[-116 -459  162  805  150  825 -438 -253 -148  361  122  263  276  405
 -291  -99  370 -164  -79 -168 -321  -69  321  -77  -41 -276 -411 -479
  505   59 -182 -220  237]
6
[  -2  -87 -197  -65  -48  -28  186  372 -144   95  171  111  114   98
  111 -249  144  -20 -211   14  -30 -104   41 -183 -163  106   11    6
 -183   83  166  -17 -153]
9
[ -25   65   62  278   85  328  -67  -83 -138 -104 -116  -28 -123   85
  -53  -33  104   92  131 -186   97  -63  -10  126 -119 -274   22 -112
  106  196 -149 -119  -61]
10
[ -14   16  -84    6   81   53   48  -57  -50    0  -86  -53   60   47
   26  -79   45   89  -53  -61  130   -5   69   12 -101 -133  -63   19
   84  165   19  -12   91]
10
[ 196   81 -156  172    0   60  342   95 -211 -212  -52  183 -477  163
   16 -106    9  364   14 -103  160 -465   11  119   69  -55  240  295
  -72  190 -135 -111 -545]
1
[ -34 -132  133   19  -21  212 -242 -305  -10   96    4  -91  165  -40
  -68  -10   44 -205  -50   31 -119  139   98   58  -12 -160 -244 -108
  318    8  -76  -87  447]
9
[-206   -9  -30 -167 -194 -136   78    4  102   30  -33  -59  156  -78
   53  -57   52  -44   48   82  111  243   62 -102   -1   41  102   39
  -65  128   13  -60  252]
7
[ 242  349 -417 -554   76 -615  461  394 -140  176  -33   20  198 -111
   94  -99 -167  105 -171  -96  -51  -10 -183  -62 -145  159 -175  227
 -261 -157  232  250  -63]
9
[  39   -5 -137 -213  -11   34  214  226  -46  -36   45   65 -180 -213
  126  -94 -112  110  -66   41  222 -103  -97   12   27   41   99  101
   11  112  173  100  -86]
0
[ 216   31    7   87 -108   23 -127 -245   45 -180 -141  -54 -121  123
 -135   38  153  -38  143 -139  151   91   64  332   60 -204 -203  127
   16  107 -213 -414  186]
8
[-163 -403  174  865   97  701 -621 -493  -52  273   25  316  370  284
 -476   53  255 -289 -107 -111 -336  122  262  -43   32 -381 -611 -567
  739  -13 -159 -344  520]
7
[ 180  177    5  266  175  223  179   97 -208 -425 -131  -61 -486  320
   61    9   59  313  147 -386  240 -368  -40  331 -136 -177  154   70
  -31   89 -155  -49 -606]
11
[-188 -100   10   91    4   34  273  148  -98  146  133  202  -82   93
  142  -78  -57  145  -97  102  117  -87   39 -224  -74  218   71   74
   36   91  196   76 -233]
6
[-171   93  125 -293  -15   24 -245 -490  224  -59   -5 -255  218 -151
   26  190 -156 -185   22   81  -96  236   79   90  -31   25  -81    2
  364  -70 -246  147  437]
11
[  37 -309  -95  -50 -211  269  173  108  -92   93  159  325  -68 -127
   19 -233   12  -12  -90  108   27 -235  -25 -271  103  152  193  216
   76  104  -37    4  -52]
8
[-424   18  247 -107 -160  265 -147 -367  176  -49   14 -204   11  106
  185  196 -107   65  135  125  -79  147   72 -109   -8  120  447  152
  298    0 -417   69  130]
3
[-105   -1 -163 -191  -78  -39  194  341  -24   36   64   86  -20   51
  113  -57  -54   39  -67  -91   97  -86  -54   26 -150  149  225  -28
  -90   85   65   83 -168]
2
[ -14   42 -127 -405 -231  -45  323   73  -17 -266  176 -139 -316 -241
  305  -79 -166  208   39  158  192 -138  -72  -24   38  204  540  378
 -252  237 -144  209 -432]
0
[ -50  173  -24 -281  -88 -126  308   12   -3  -22 -112  -77 -118  -82
   95 -102  -70   86   36  109  152  138 -104   34 -130  -17  261  227
 -101  149  -32   24   18]
10
[ 153   -8  -25  353   55   69 -131  -67 -151   29 -132  133  -14  317
 -197   65  155   21    3 -281  126  -67   45  199   10 -153 -309  -69
  297  105 -147 -248   41]
6
[ -51 -518   76  832  162  672 -405   59 -252  428  154  505  520  409
 -401 -195  372 -208 -227 -108 -338   40  224 -276    5 -208 -429 -532
  520   71  303 -205  294]
0
[ 196  -63  156  491  263  388 -287 -327 -176  -88 -173   15 -111  108
 -344  164    1   31   49 -343   80 -141   98  442   79 -446 -502 -289
  513    8 -300 -115    8]
0
[ 162  -25 -154 -160  -14 -161   98  228    3  162   64  110  121 -183
    6 -145   26  -65 -146   70   47  -58  -71 -152   -1  111 -219  -24
   34   10  209   93  167]
5
[-233   96  351  399   42  521 -359 -863  -13 -343 -173 -285 -158  280
  -99  270  -65   36  302 -281  -33  145  202  511  -56 -458  -74 -144
  455  172 -562 -206   41]
5
[ 305 -277 -173  332  150  173  136  455 -231  152 -139  300  -32  222
 -242 -229  278  154   -5 -284  112 -222 -127 -122   49 -164 -180  -97
   91   20  119 -113 -158]
3
[  69  -60 -103   -1 -102  -79   24  -10   -3   54   41  143  168   90
 -123  -39   88  -82 -103  -26   65  118  101   37  -35   42  -50   35
   57  226  138 -243  167]
10
[ 158  140 -202 -424   24 -236  263  369  -53  -62   -2  -28 -114 -160
  169  -80 -171  127  -38  -62  296 -156 -128  109  -84   87  100  106
 -156   21  147  213 -167]
8
[ 502  111 -379  -99  244 -254  486  515 -347  -34  -98  199 -262  -69
   19 -171 -131  330 -161 -196  373 -498 -196  156  -79  -26 -104  120
  -93   38  184  219 -541]
1
[-100 -206   83  388   19  530  -28 -240  -95   38  117  281  -85  101
 -182  -60   50   64  -38  -20 -161 -133  112 -149   66  -53  -19   20
  328  140  -55  -85  -54]
11
[-212  264  189  323   75  315 -414 -899  126  -50 -128 -219  129  162
 -106  285  -41  -17  167  -53 -310  240  227  270  -36 -335 -198 -120
  486 -106 -519 -110  380]
7
[-184  -73  -54 -527 -146 -175  -48  -18   94  248  194 -110  297 -335
  155  -88  -95 -313 -229  354 -155  109  111 -214   -5  140 -179  -27
   64   35  112  154  564]
9
[ 298  300 -124 -134   82 -191  282  -84 -123 -139 -210 -187 -246   23
  -26   73  -67  201  137 -321   13 -142  -71  355  -61 -163  -68  185
  -94  -67 -194  -83 -202]
9
[-195   63  184  249  -15  430 -318 -635  -16 -139  -58 -105  -59  100
 -139   64   29  -63  114  -55 -230  -45  144  218    1 -339  -92 -137
  414  121 -504 -111  129]
1
[-208  -18   98 -293 -250   52   20 -274  174 -195  106 -254 -150 -159
  191   11  -58    7   83  147   87  -23  102 -166  112  147  509  296
  -38  194 -282   20  -10]
11
[  62  -62  -43 -130   30 -138  -82    8   55  169  -61   -7  235  -62
  -92   -1   78 -186 -108   14  -12  107    9  -49   37   21 -276  -71
  152  -74  106  -15  373]
3
[-208   81   69   31  -16  -21  291   64   24   44  -67  -11 -284  121
  147  103  -71  250  115 -114  172  -37  -53  -74  -19  154  225  176
   36   34  -29   22 -270]
6
[-529  -47  299  385  -49  469 -249 -510  111  -11   53   11  -71  223
   68  200  -69  106   33   72 -121  -15  206  -76  -23   25   94  -20
  521   79 -283  -35   71]
2
[-374 -404    4 -111 -320  271    3   31  160  304  364  327  371 -179
   64 -237   78 -269 -204  413 -267  238   38 -593   62  400  233   56
  100   78  295  -48  353]
4
[-112  280  -83 -662 -213 -349  353   40  233 -325  -65 -423 -386 -152
  413   97 -167   75  220   22  359  100  -28  310 -100  148  599  353
 -446  106 -246   46 -272]
8
[ -49  384  -31 -422  -22 -109   95 -365  114  -29  -41 -193  116  -67
  104   81 -198  -22   81  -17 -139  198    2   79  -38    0   31  282
  -20 -120 -207   69  240]
11
[-213  419   55 -458  -98 -296  -17 -450  288  -11 -148 -304   42 -183
   83  232 -241  -42  147    2 -141  289    8  167   40   47  220  220
   -7 -180 -322  126  314]
2
[ -63 -146    6   97 -141  377   17  -46  -24  -23  194  193 -140  -42
   71 -161   74   87   10  157  -42 -253  100 -179   50   61  291  108
  160  237 -199   -7  -57]
10
[-282  265  138 -552 -150 -181  -51 -342  315 -154   88 -362   36 -339
  250  115 -236 -100   47  327  -18  241   56  116  -16  160  127  131
   -9  -33 -199  141  274]
4
[-282 -102  216  498   45  467 -261 -192   25   90    3   57   62  214
  -30   94   95  147  113  -68 -105  -41   46 -188   -5   33   48  -90
  374  -24 -162  -70  -42]
6
[-188 -398   48  213  -67  393 -141   25  -14  452  123  325  337   40
 -165 -167  202 -244  -40   36 -162  234   58 -300   31   -2 -256 -216
  266   51   88 -108  452]
6
[-216 -397  -60  162  -26  198  181  373  -74  432  158  453  137   30
   25 -176  -22   50 -245  114   27 -142  -21 -543   51  280   81    2
  217   16  367  137   13]
2
[  71 -291 -120  134  -32  314  115   63 -135  125  231  246   -2  -43
   15 -215   34   85  -92  128  -71 -190   53 -251  104   27  -20   77
   56  119   58   26 -142]
0
[ 419   87 -423 -270 -128 -459  382  657 -171  -74    4  131 -132  -55
  106 -215   93  142 -115  -28  450 -118 -124   62  -57   97  190  168
 -411  232  334  -79 -155]
7
[ 175  169 -146 -304 -186 -133  219   88   20 -164  -58 -119 -277  -16
  171  -17   -7  111  112  -54  318 -106   27  261   28   14  265  334
 -245  222  -98 -225  -66]
8
[  72   38 -187 -394  -12 -271  244  206  -13   97   56  110   44 -225
   85 -128 -183   23 -181  106  108  -86  -60  -21  -38  149  -88   97
  -69  -21  250  201  110]
2
[-215  197  -16 -355 -158 -215  416  147  100 -108   19 -178 -307    9
  364   16 -193  224  106   88  146 -133  -68 -115  -33  222  468  286
 -173   88  -72  135 -349]
5
[-146  231   26 -157   52  -20 -196 -408  136  123  -72 -110  277   66
  -34  146  -43  -67   11   52 -275  360   73   15  -59  -72  -56   26
  197 -184 -183   31  490]
3
[-140  250 -144 -618 -252 -431  430  295  158 -163 -122 -273 -167 -355
  284  -45  -48   69  121   26  443  236 -194    9  -71  232  560  316
 -443  210  105  -56  -59]
4
[ 244  466 -307 -571  -43 -593  557  439    3   49 -136  -22 -131  -82
  119  -62 -144  205   38 -151  100  -73 -291   39  -69  179  290  312
 -357 -129  114   99 -232]
1
[-162  371  -18 -501  -53 -375  291 -295  134    8 -121 -175  -76 -182
   99   78 -242  -30   -3  115 -117  110   11  107   -2   48  124  239
  -57  -94 -126  141  127]
1
[-401 -233  148 -166 -225  157   77  -23  162  191  223   33  156  -58
  158  -88  -67  -27 -175  361  -35   60  130 -384   43  312  238  121
  170   97   32   33  172]
4
[ 256  142 -303 -534   77 -417  354  414    4    8   57  -31  -38 -316
  235 -143 -153   91 -132   32  310 -114 -180  -22  -34  204   29  149
 -163  -73  162  342 -154]
4
[-101  -18 -189  -90 -134  -52  228  361 -134   46  172  227  135  118
   90 -136    1   -2 -114   -1   16   52  -14 -150 -165  184  250   11
 -243  194  264  -27 -173]
5
[-213   25  -54 -233 -117 -274  431  314   -5  121   23   42 -105   31
  245  -33  -88  172  -76   32  203  -68  -86 -296  -56  374  286  229
  -84   80  274  122 -213]
6
[  75 -315 -209  -60  -16  115  237  506 -167  325   63  403  206  -66
 -144 -271  111 -120 -214  -49  -32  -37 -186 -424  -27  137  -90  -29
   54   29  379  104  146]
11
[-326 -339  132  284 -155  576 -362 -439   -4  242  311  314  354  134
 -152  -16   35 -275 -100   52 -394  126  295 -230   86   18  -37 -167
  399  149   65 -146  369]
8
[ 490  -88 -196  345  212  118  338  309 -438  -92 -124  336 -296  190
 -205 -187   89  240 -108 -420  208 -406 -190  141  -48 -195 -297    6
   62  -11   28  -34 -478]
4
[-220 -205  135  131  -73  413 -296 -367   60  186  103   22  340  -23
 -146  -55   88 -167    5  104 -253  241  148 -122   52 -152 -271 -160
  360   65 -196  -70  444]
0
[-225   65 -173 -309  -90 -265   92   69   90  499  120  282  532  -49
  -93  -50  -90 -228 -278  246 -365  270   51 -351  -59  218 -136  -46
   64  -93  361  -43  555]
1
[-464  157   43 -687 -353 -186  112  -76  364 -173   53 -390  -84 -154
  409   47  -90 -127  158  210   63  303   97    6    5  238  675  315
 -405  114 -172   80   96]
8
[ 284  113 -330 -189   73 -252  412  571 -258  221  -38  350   99   56
  -93 -173  -46  113 -149 -138  -34 -137 -298 -160 -103  126  -54   80
 -114 -127  336  101 -141]
3
[ -91 -113  -52  118  -29  126   12  237  -84   41  136  101  144  103
  -13  -67   90  -39 -120   -8   25    3   58  -24 -115   72   23 -156
   13  147  134  -49 -155]
0
[  43 -307  -56  274  -39  367 -112    2 -149  149  188  257   79   37
 -144 -143  154    2 -149  -31 -200 -127  105 -226   56  -10  -49  -29
  197   99   -2  -54   49]
9
[ 175 -203 -222   38   57    0   93  271 -130  379   82  441  311   50
 -155 -223   38  -86 -286  -20 -165  -74  -42 -261  -22   92 -193  -63
   95 -179  290   58  217]
2
[ 115   11 -146 -242 -144 -152  334   84    4 -214  134   -2 -332 -218
  155  -79 -152  130   55  128  216 -191  -93   37   70  135  261  252
 -164  125 -116   15 -474]
0
[ 174  280   92 -169 -103 -182  -27 -411   97 -410 -247 -432 -415   68
  105  151  -19   50  248 -133  333    2   30  519   18 -234  110  256
  -18  106 -485 -221  -58]
8
[ 155   26 -135 -431  -24 -319  274  300   15  195  106   70   -2 -289
  123 -218  -83  -68  -75  187  127 -100  -77 -155   47  109  -49   51
 -137  -43   94  180   67]
1
[-177   11   96  -97 -104   45  211  127   50   83   44 -121 -111  -70
  171    6  -59  134   17   67  146  -48  -42 -168   10  176  275  142
   39   69 -108  107 -217]
0
[-178  145   65   12  -30  -31  263   37  -54  -78  -96  -33 -339  185
  104  135 -101  217   45 -206  160 -171  -51   77  -72  114  252  117
  117   69 -106   32 -357]
6
[ 255 -184  -85  536  358  351 -171   98 -311  257  100  429  302  256
 -230 -170  128    7 -220 -214 -101 -201   89  -91  -76 -203 -568 -338
  425   -7  272   84   57]
10
[-670  269  378 -257 -283  119 -183 -632  404 -239   -2 -580 -217 -177
  297  315 -196   39  291  237   13  273  135   96    4   67  451  234
  151  137 -637  -88   84]
9
